[[ 1.829  1.122 -1.096  0.219  1.636  1.578  0.446  0.849  1.368 -0.219
   1.663 -1.809  1.302 -1.235 -0.105]
 [ 0.335  0.761  0.142 -0.241  0.076 -1.690  1.507  1.977 -1.493  1.546
  -1.491  1.436 -0.547 -0.047  1.888]]
The entry just right of -1.096?
A: 0.219
The entry just left of -0.241 -> 0.142
The 2nd entry in reading order: 1.122
The entry just right of -1.491?
A: 1.436
The third entry in reading order is -1.096
The first entry in reading order -> 1.829
The second smallest entry?
A: -1.690
The entry just left of the largest entry is 1.507
The entry just right of 1.507?
A: 1.977
The entry just left of the smallest entry: 1.663
The entry just left of 1.436?
A: -1.491
The entry just left of -0.219: 1.368
The entry just right of the largest entry is -1.493

Read these off the table that follows.
1) What is the entry directly above 2.57?
2) What is the second entry on the main diagonal?
3) What is the third entry on the main diagonal?
4) What is the entry just left of the smallest entry?
5) What is the entry directly above 0.09?
6) What is the entry just right of -3.25?
7) What is the 5th entry, reading row by row?
8) What is the smallest entry in the last row?
[[ 2.12 -2.21 -0.08 -0.53  0.73 -2.63 -2.07  1.09  0.83  1.83 -3.72]
 [ 1.82 -2.27  0.02  1.39  1.21 -3.28 -4.53 -0.05 -1.85 -1.04 -4.21]
 [-0.48  1.10 -0.08 -2.66 -0.96  2.04  4.40  0.96  3.49  3.10  2.30]
 [ 1.74 -2.55  0.10  1.34  1.45 -3.61 -4.69 -1.03 -1.95 -0.97 -3.63]
 [ 2.57 -3.41 -0.03 -1.62  1.54 -4.14 -2.10 -0.64  1.59  2.88 -3.12]
 [ 0.57 -2.20  0.24  0.83  1.96 -3.25 -3.02 -4.18 -1.81 -1.06  0.45]
 [-1.21  0.76  0.09 -2.85 -0.31  1.48  4.84 -2.14  3.17  2.66  5.21]
 [-0.20  0.10  0.08  0.19  0.01  0.04 -0.16 -0.56 -0.40 -0.32  0.56]
 [ 2.41 -3.50  0.05 -2.47  1.67 -4.00 -0.97 -1.49  2.49  3.88 -1.93]
 [ 0.33 -2.03  0.15 -1.65  1.69 -2.43  0.57 -4.54  1.20  1.91  2.69]
 [-0.97 -0.25  0.13 -0.93  0.93 -0.34  1.55 -4.12  0.46  0.34  4.31]
 [ 1.16 -1.69 -0.14 -1.57  0.70 -1.85 -0.01 -0.63  1.69  2.33 -0.68]]
1) 1.74
2) -2.27
3) -0.08
4) -3.61
5) 0.24
6) -3.02
7) 0.73
8) -1.85

[[-1.7 -1.0 -0.4 -0.1  0.4 -0.8 -0.8  0.5 -1.5 -0.8 -0.8 -1.3 -0.6 -1.1
   0.1  1.0]
 [-1.9 -1.0 -0.6 -0.6 -0.2 -1.5 -1.0  0.1 -1.6 -1.4 -0.9 -1.4 -0.9 -1.2
  -0.3  0.3]
 [-0.3 -0.2 -0.2  0.3  0.1 -1.2  1.6 -0.3 -0.2 -0.8  0.5  0.8  0.1  0.0
   0.2  0.5]]
Which number is the smallest entry?
A: -1.9
The maximum: 1.6
The entry just left of -1.1: -0.6
The entry just right of the smallest entry is -1.0
The entry just left of -0.1: -0.4

[[ 1.14  0.90 -1.69 -0.69 -0.71]
 [-0.22 -2.60 -0.95 -1.68 -1.57]
 [-0.76  1.44 -0.37  0.51  0.45]
 [-1.67 -1.13  0.45 -1.44 -2.36]
 [-0.40  0.53 -0.32  0.81  1.19]
 [-1.22 -0.74  1.59 -0.52 -1.73]
 [-1.19 -2.58  0.84 -0.64 -0.89]
 [ 0.37 -2.49 -1.21 -1.57 -1.32]
 [-2.58 -1.73  0.39 -0.34 -0.21]
 [ 1.47 -1.41 -0.29 -1.16 -1.67]
 [ 0.28 -0.97 -2.67 -1.62 -0.97]]
The third entry in reading order is -1.69
What is the entry directly above the centre entry?
A: -0.32
What is the entry directly above -1.19?
A: -1.22
What is the entry just right of the smallest entry?
A: -1.62
The last entry of the largest entry's row: -1.73
What is the first entry on the diagonal from the top-right corner?
A: -0.71
What is the entry in the top-left corner?
A: 1.14
The entry in the bottom-left corner: 0.28
What is the entry directly below -1.21?
A: 0.39
What is the 2nd largest entry?
A: 1.47
The 4th entry, reading row by row is -0.69
The bottom entry of the column that holds the largest entry: -2.67
The entry directly above -0.64: -0.52
What is the second smallest entry?
A: -2.60
What is the second entry on the diagonal from the top-right corner?
A: -1.68
The bottom-right entry -> -0.97
What is the entry just left of the smallest entry?
A: -0.97
What is the entry just left of the largest entry?
A: -0.74
The second entry in reading order is 0.90
The entry just left of -0.32 is 0.53
What is the entry directly below the centre entry?
A: 0.84
The smallest entry in the last column -> -2.36
What is the entry directly above the smallest entry?
A: -0.29
The 3rd entry on the diagonal from the top-right corner is -0.37
What is the entry just right of -0.34?
A: -0.21
The largest entry -> 1.59
The largest entry in the last column -> 1.19
What is the entry just left of -0.89?
A: -0.64

a =
[[ 1.43  0.73  0.04 -1.28 -1.56  1.12  0.80 -2.12 -2.50  2.08]
 [ 1.81  0.67  0.16 -1.16 -1.65  1.22  0.81 -2.39 -2.87  2.35]
 [ 0.95  0.57 -0.28 -1.30 -1.41  0.86  0.54 -1.73 -1.96  1.60]
 [ 1.28  0.71 -0.04 -1.30 -1.52  1.05  0.75 -2.01 -2.33  1.95]
 [ 1.04  0.62 -0.21 -1.31 -1.44  0.93  0.61 -1.81 -2.06  1.72]
 [ 1.61  0.72  0.12 -1.23 -1.61  1.18  0.82 -2.25 -2.68  2.22]
 [ 0.87  0.51 -0.34 -1.28 -1.38  0.79  0.47 -1.67 -1.86  1.50]
 [ 1.15  0.68 -0.13 -1.32 -1.48  0.99  0.68 -1.90 -2.19  1.83]]
Indices start at 1.
The entry just left of -1.81 is 0.61
The entry at row 2, column 1 -> 1.81
The entry directly above 0.75: 0.54
The entry at row 1, column 1 is 1.43
The entry just right of 1.18 -> 0.82
Read off the entry just left of 0.47.
A: 0.79
Read off the entry in row 1 and column 3.
A: 0.04
The bottom-right entry is 1.83
The entry just right of 0.54: -1.73
Read off the entry directly above -0.13.
A: -0.34
Read off the entry just left of 0.86.
A: -1.41
Read off the top-right entry.
A: 2.08
Read off the entry directly below 1.04.
A: 1.61
Read off the entry at row 3, column 1.
A: 0.95
The entry just left of -2.19: -1.90
The entry just left of -1.52 is -1.30
The entry at row 1, column 2: 0.73
Read off the entry directly above 0.72.
A: 0.62
Read off the entry just left of -1.31.
A: -0.21
The entry just right of 0.71 is -0.04
The entry directly below 0.93: 1.18
The entry in row 2 and column 2 -> 0.67
Read off the entry in the bottom-left corner.
A: 1.15
The entry directly below the smallest entry: -1.96
The top entry of the column that holds the smallest entry: -2.50
The entry in row 3 and column 2 -> 0.57
The entry just left of 1.22 is -1.65
Read off the entry directly below -0.21.
A: 0.12
The entry just left of -1.41 -> -1.30
Read off the entry directly below 1.72.
A: 2.22

Questions about the row below.
1) Find the entry just right of the largest entry.
2) Find the median entry.
3) Find the entry just left of 0.5.
4) Find the entry just right of -0.2.
1.3	0.5	-1.7	-1.4	-0.2	-0.5	0.0	0.4	0.7	1.2	-0.8	-1.9	1.7	-1.8	-1.1
1) -1.8
2) -0.2
3) 1.3
4) -0.5

Read these off the row that follows.
1) Report the entry just left of 0.5.
2) Report the entry just right of -2.1.
3) Report the smallest entry.
[ 0.4  0.1  0.5 -1.4  1.4 -1.9  0.3  0.3 -2.1  0.8]
1) 0.1
2) 0.8
3) -2.1

[[-217  924 -697  170  152]
 [ 178 -124 -787 -250 -446]
 [-126  993 -518  466  231]
 [ 273  836  -33  600   18]
 [ 131  -38 -748 -710 -507]
 [   8  262 -761 -636 -345]
 [  59  942 -277  595  159]
 [ 221  -43 -763   91 -324]
 [ -59  982 -434  536  216]
 [ 383  141 -565  774   11]]
Counting starts at 1.
Give the top-right entry.
A: 152
Give the entry just right of 178.
A: -124
Give the entry at row 1, column 3.
A: -697
Give the bottom-left entry.
A: 383
The entry at row 1, column 1 is -217
Give the entry just left of the largest entry.
A: -126
The bottom entry of the column that holds the smallest entry -> -565
The entry directly below the largest entry is 836
The largest entry: 993
The bottom-right entry -> 11
Give the entry just right of 836.
A: -33
Give the entry in row 3 and column 3.
A: -518
Give the entry just left of 595.
A: -277
Give the entry directly below 600.
A: -710
Give the entry directly above -126.
A: 178
The entry directly above 221 -> 59
The entry directly above -59: 221
Give the entry just left of 262.
A: 8
Give the entry just right of the smallest entry.
A: -250
Give the entry directly above -277.
A: -761
Give the entry directly below -710.
A: -636
The entry directly above -43: 942
The entry in row 2 and column 3 -> -787
The entry just right of -59: 982

B = [41, 58, 45, 54, 24, 40, 75, 8, 27, 64, 55, 93, 37, 39]
What is the entry just right of 75?
Answer: 8
The entry just left of 55 -> 64
The entry just left of 8: 75
What is the entry just left of the largest entry?
Answer: 55
The entry just left of 40: 24

Questions about the row below.
1) Read off the median entry.
2) Read off the entry just left of the smallest entry.
array([ 5.56, -1.29,  1.81, -2.68, -1.86, -3.02, -0.67,  4.78, -2.98])
1) -1.29
2) -1.86
